Below is a small trained network, with its code and all its weights. Each question gives an input and a target symbol and asks what happens when units are switched off, that is, made to give their printed mean instead of their output.

import numpy as np


def w(rows, s, z=0):
    codes = np.array(rows[::2]) - 128.0
    scale = np.full(codes.shape[1], s)
    scale[-1] = z or s
    return codes * scale


def norm(h):
    return h / np.sqrt((h * h).mean(-1, keepdims=True) + 1e-5)


def f(y):
    return np.maximum(y, 0)


def softmax(a):
    e = np.exp(a - a.max(-1, keepdims=True))
    return e / e.sum(-1, keepdims=True)


def log_softmax(a):
    a = a - a.max(-1, keepdims=True)
    return a - np.log(np.exp(a).sum(-1, keepdims=True))


def net(x, mask):
    ids = ['βδεζμπσφω'.index(c) for c in x.split()]
    T = len(ids)
    res = E[ids] + P[:T]
    u = 0
    for l in range(3):
        r = norm(res)
        for j in range(2):
            rows = slice(3 * j, 3 * j + 3)
            q, k, v = (r @ M[l][rows].T for M in (Q, K, V))
            z = softmax(np.where(np.tri(T) > 0, q @ k.T / 3**0.5, -1e9)) @ v
            o = O[l][rows]
            res = res + np.where(mask[u + j], z, o[:, -1]) @ o[:, :-1]
        u += 2
        y = f(norm(res) @ A[l][:, :-1].T + A[l][:, -1])
        res = res + np.where(mask[u : u + 4], y, B[l][:, -1]) @ B[l][:, :-1]
        u += 4
    return log_softmax(norm(res)[-1] @ U[:, :-1].T + U[:, -1])


Q, K, V, O, A, B = {}, {}, {}, {}, {}, {}
E = w([
[8,118,129,37],'β',
[217,88,52,100],'δ',
[218,89,49,99],'ε',
[61,208,54,130],'ζ',
[50,106,200,188],'μ',
[214,194,227,92],'π',
[64,58,163,210],'σ',
[254,77,126,149],'φ',
[135,21,119,209],'ω',
],0.0069)
P = w([
[97,38,151,3],'0',
[97,68,125,23],'1',
[95,89,110,41],'2',
[95,108,104,60],'3',
[97,117,101,82],'4',
[102,132,97,97],'5',
[107,141,95,114],'6',
[113,151,92,134],'7',
[115,164,90,148],'8',
[122,181,85,170],'9',
[128,185,85,184],'10',
[138,196,83,200],'11',
],0.0039)
Q[0] = w([
[146,78,100,169],'L0H1',
[95,148,123,187],'L0H1',
[186,168,104,119],'L0H1',
[51,47,237,155],'L0H2',
[207,76,154,129],'L0H2',
[166,92,8,135],'L0H2',
],0.012)
K[0] = w([
[136,98,128,234],'L0H1',
[65,162,100,118],'L0H1',
[186,154,72,126],'L0H1',
[81,1,149,11],'L0H2',
[184,79,198,177],'L0H2',
[146,125,100,251],'L0H2',
],0.01)
V[0] = w([
[60,130,73,85],'L0H1',
[177,3,151,116],'L0H1',
[129,109,215,117],'L0H1',
[107,89,25,55],'L0H2',
[94,226,206,66],'L0H2',
[66,149,53,223],'L0H2',
],0.0048)
O[0] = w([
[145,94,129,162,185],'L0H1',
[154,172,83,100,203],'L0H1',
[163,213,174,115,92],'L0H1',
[230,152,199,176,252],'L0H2',
[151,62,10,140,93],'L0H2',
[181,158,163,2,126],'L0H2',
],0.0055,0.0032)
A[0] = w([
[83,230,179,84,140],'L0N1',
[173,132,242,199,87],'L0N2',
[73,112,51,111,221],'L0N3',
[111,1,103,213,2],'L0N4',
],0.005,0.0013)
B[0] = w([
[97,50,218,149,198],'L0N1',
[51,83,71,83,252],'L0N2',
[109,102,185,178,240],'L0N3',
[177,70,254,135,187],'L0N4',
],0.0052,0.0021)
Q[1] = w([
[127,168,100,76],'L1H1',
[2,206,121,115],'L1H1',
[217,78,112,129],'L1H1',
[106,199,140,187],'L1H2',
[101,156,119,175],'L1H2',
[207,109,102,125],'L1H2',
],0.0086)
K[1] = w([
[136,186,65,139],'L1H1',
[1,240,113,135],'L1H1',
[207,60,124,91],'L1H1',
[95,179,145,157],'L1H2',
[88,196,104,159],'L1H2',
[185,89,144,209],'L1H2',
],0.0076)
V[1] = w([
[72,8,237,86],'L1H1',
[125,122,115,138],'L1H1',
[88,72,16,53],'L1H1',
[112,61,151,171],'L1H2',
[111,191,150,52],'L1H2',
[40,251,92,198],'L1H2',
],0.0023)
O[1] = w([
[119,203,30,140,159],'L1H1',
[125,135,128,127,126],'L1H1',
[121,220,128,150,166],'L1H1',
[153,113,145,110,144],'L1H2',
[151,137,123,164,111],'L1H2',
[128,120,2,143,2],'L1H2',
],0.004,0.0021)
A[1] = w([
[109,210,135,48,253],'L1N1',
[22,97,136,107,134],'L1N2',
[25,50,80,204,35],'L1N3',
[144,114,155,2,125],'L1N4',
],0.0045,0.0018)
B[1] = w([
[173,29,222,134,253],'L1N1',
[252,145,96,184,232],'L1N2',
[217,246,102,113,203],'L1N3',
[97,233,178,145,241],'L1N4',
],0.0043,0.0024)
Q[2] = w([
[115,157,140,168],'L2H1',
[138,91,115,66],'L2H1',
[144,143,144,192],'L2H1',
[189,89,176,100],'L2H2',
[160,254,148,94],'L2H2',
[115,232,60,189],'L2H2',
],0.011)
K[2] = w([
[190,102,90,103],'L2H1',
[97,140,162,176],'L2H1',
[175,148,163,34],'L2H1',
[237,53,176,88],'L2H2',
[175,254,127,102],'L2H2',
[97,244,35,208],'L2H2',
],0.0077)
V[2] = w([
[147,213,168,187],'L2H1',
[209,97,154,69],'L2H1',
[103,149,165,58],'L2H1',
[75,143,97,254],'L2H2',
[103,41,171,108],'L2H2',
[102,185,45,116],'L2H2',
],0.0041)
O[2] = w([
[107,103,121,194,181],'L2H1',
[180,156,88,176,254],'L2H1',
[183,135,138,138,144],'L2H1',
[252,200,165,107,32],'L2H2',
[102,195,102,121,151],'L2H2',
[195,99,217,98,7],'L2H2',
],0.0036,0.0039)
A[2] = w([
[154,162,132,61,248],'L2N1',
[1,58,223,138,7],'L2N2',
[140,151,58,95,124],'L2N3',
[152,88,118,205,65],'L2N4',
],0.0064,0.0015)
B[2] = w([
[67,136,120,118,167],'L2N1',
[180,2,226,191,214],'L2N2',
[90,94,173,114,164],'L2N3',
[61,176,135,118,253],'L2N4',
],0.0079,0.0039)
U = w([
[205,99,87,67,253],'β',
[127,56,198,173,190],'δ',
[82,69,93,61,181],'ε',
[131,59,11,160,91],'ζ',
[86,119,147,42,133],'μ',
[114,182,226,50,39],'π',
[15,174,123,151,131],'σ',
[144,136,125,113,23],'φ',
[211,198,115,173,92],'ω',
],0.013,0.0032)

Each question gives the input, a string of symbols that net reads in full, and the target symbol t.
The units are the heads (3 rows each of Q, K, V and O) and the neurons (one row each of A and B). Each row of codes is followed by its name. A weight is (code - 128) times the scale printed after its matrix; where a second scale follows, it is the last column's (O, A, B and U).
mask holds one flag per unit, layer by layer, with each layer's heads first. A switched-off unit (its flag False) gives its mean, the last column of its rows in O or B, instead of its output. The means were averaged over made-up inputs and are rounded, as every weight is.
A unit's drop is (log p(t) with every unit on - log p(t) with that unit switched off) / (log p(t) with every unit on - log p(t) with every unit switched off).
The circuit of an input: a set's keep is (log p(t) with only the set's units on - log p(t) with every unit switched off) / (log p(t) with every unit on - log p(t) with every unit switched off). Starting from the 12 units with the biggest drops (on a tie, the unit counted first), units are removed one at a time, each time the one whose removal leaves the highest keep (on an exact tie, the one counted first), for as long as the keep stays at least 0.8.
units of the circuit, in order: the units of the circuit, biggest drop first
top k neurons: the k neurons with the biggest drops, biggest first
top k neurons in layer l: the k neurons of layer l with the biggest drops, biggest first
input ε μ ε ω ε φ ε ε φ ε δ, target σ: units of the circuit, in order	L0H2, L2N2, L1N2
input ζ ζ π ε ω δ, target π: units of the circuit, in order	L0H2
input φ ε ε ε, target ω: units of the circuit, in order	L0H2, L2N2
input ε ζ β π π, target σ: units of the circuit, in order	L0H2, L2N2
input μ ω β φ, target π: units of the circuit, in order	L0H1, L2N2, L0H2, L2H1
input π π ε ω ω ζ π, target ω: units of the circuit, in order	L0H2, L2H2, L2N2, L1N1
input ε μ π φ φ ε ε, target σ: units of the circuit, in order	L0H2, L2N2, L2N4
input ε μ δ ε σ ζ ζ β β π β, target ω: top 2 neurons in layer 0	L0N3, L0N4
input δ π ε π ζ σ π, target ω: units of the circuit, in order	L0H2, L2H2, L1N1, L2N2
input δ ε β π δ, target ζ: top 3 neurons	L2N2, L1N4, L1N1
input ω ζ ε μ ε δ ε ω, target σ: top 2 neurons	L0N2, L1N2
input ζ μ β ω β ε π π, target σ: top 2 neurons	L0N3, L2N2
input μ β μ β, target σ: top 2 neurons	L0N3, L0N2
input β μ ε ω β ε ζ ε ε μ ε β, target ω: top 3 neurons	L1N3, L1N1, L1N2
input ε φ ζ ζ μ μ μ π π π ε ε, target ζ: units of the circuit, in order	L0H2
input ε ε ε π ε ζ ζ ε ε π ε ε, target ζ: top 2 neurons	L2N2, L1N4
input ε ω ε ε ω φ σ ε σ, target σ: top 4 neurons	L0N2, L1N3, L1N1, L2N2
input ε ζ π π ζ ω μ ζ ε ω, target σ: top 4 neurons	L0N2, L0N4, L2N2, L2N4
input ε μ ε ε β ε ε ε ε ε ζ, target δ: top 2 neurons	L1N1, L1N3
input π ζ β ζ ζ, target ω: top 2 neurons	L0N3, L0N4
input β ζ ζ β, target σ: top 4 neurons	L1N2, L1N3, L1N1, L2N2
input β δ ε π ζ ε β β δ ζ ε, target β: top 2 neurons	L2N2, L0N2
input ε φ ω ω ε μ ζ ω ζ ζ ζ ε, target β: top 2 neurons in layer 2	L2N4, L2N2
input ω ζ ω β φ ε μ ζ ω ζ ζ ω, target ω: top 2 neurons in layer 1	L1N3, L1N1
